A: [ 75  63 171 154 147 142 117 125 141 135]
S: [122 128 112 157 102 149 118 112 176 131]
X: [ 95 143  97 126  71 150 144 157 153 161]
D: [171 186 115 111 146 102 126 115 103 105]
B: [171 186 115 111 146 102 126 115 161 147]
H: [ 81  85 190 172 156 130  82  90 132 114]
N: [112 185  62 106  86 112 149 139 135 131]
F: [135 145  95 161  91 112 113 106 180 130]
J: [124 124 150 108 152 143 131 138  85 124]
R: [108  98  98 110  82 157 155 158 133 153]
where: [125] -> A, 8
common D S:  -> [102]
common J H:  -> [85]
[ 95 143  97 126  71 150 144 157 153 161] -> X
where: [190] -> H, 3
where: [156] -> H, 5

P: [ 88 121 183 149  62 152  88]
Q: [163 133 140 138 147 134  84]
E: [184 110  80 127 104  83 164]
G: [ 79  91 129 168 143 177 193]
M: [ 91 176 138 143 179 189 136]
Y: [117 175  85 179 111 101 168]
T: [123 150 181  95  68 177 147]
U: [116  72 170 164 133 163 101]
Z: [176 149  78 184 143 164  82]
where: [183] -> P, 3
[ 88 121 183 149  62 152  88] -> P
where: [134] -> Q, 6
common U E:  -> [164]
where: [111] -> Y, 5
where: [175] -> Y, 2
where: [95] -> T, 4

levan: [153 146 127 136 100  95 137  89 121 129 132 122 140 128  98 117 125 143
  93 173 179 102 153  61  87 114 103]
Kip: [103 139 153 133 111 150 146 133 138 119 127 109 137 100 118 107 111 120
 132 127  96  84 144 155 115 123 110]
Reda: [ 81 139 120 131 106 100  92 128 125 145 116 127 158 137 126 111 122 143
  97 170 172 115 142  86 100 111 121]
liku: [101 147 156 136 112 154 150 134 112 112 139 150 132 100 115 103 112 119
 136 125  97  86 145 153 111 121 109]
sozer: [134 122 113 156 150 140 141 127 112 133 110 120 115 116 113 107 167 133
 133 119 136 133 133  94 164 107 109]
Nur: [ 84 141 120 131 114  95 101 129 127 143 112 135 161 135 123 103 121 139
  93 167 163 110 137  88 107 117 128]
Roris: [104 126 131 126  93  89 123 116  99 153 128 143 142 122 116 112 121 127
  90 150 157 102 126  88 115 131 140]
Sutud: [136 110 124 152 150 142 143 127 110 139 105 161 113 117 113 110 161 129
 130 118 137 144 134  92 162 104 116]
temun: [ 83 133 118 126 107 102  93 126 127 138 115 128 156 138 125 106 123 140
  92 167 173 102 145  83 102 108 121]
Gik: [ 96 151 153 138 118 145 152 134 111 120 126 106 135 106 112 101 116 124
 136 128 134  80 142 155 113 123 112]
puvi: [106 137 127 159 124 145 160 129 105 145 128 120 141  98 125 116 123 134
 152 132 147 114 146 154 113 125 117]
milog: [ 96 140 159 137 121 149 149 136 113  96 126 106 128 103 119 100 113 115
 135 126 138  89 140 150 109 118 108]
again Nur:  -> [135]
[ 96 151 153 138 118 145 152 134 111 120 126 106 135 106 112 101 116 124
 136 128 134  80 142 155 113 123 112] -> Gik
[103 139 153 133 111 150 146 133 138 119 127 109 137 100 118 107 111 120
 132 127  96  84 144 155 115 123 110] -> Kip
again levan:  -> [153]
[ 81 139 120 131 106 100  92 128 125 145 116 127 158 137 126 111 122 143
  97 170 172 115 142  86 100 111 121] -> Reda

L: [121 122 124 121 125 150]
W: [137 139 124 121 107 118]
C: [131 108 168 129 171 138]
K: [123 139 121 121 145 118]
common L K:  -> [121]
again K:  -> [121]
where: [138] -> C, 6
again L:  -> [121]
[131 108 168 129 171 138] -> C
common K L:  -> [121]

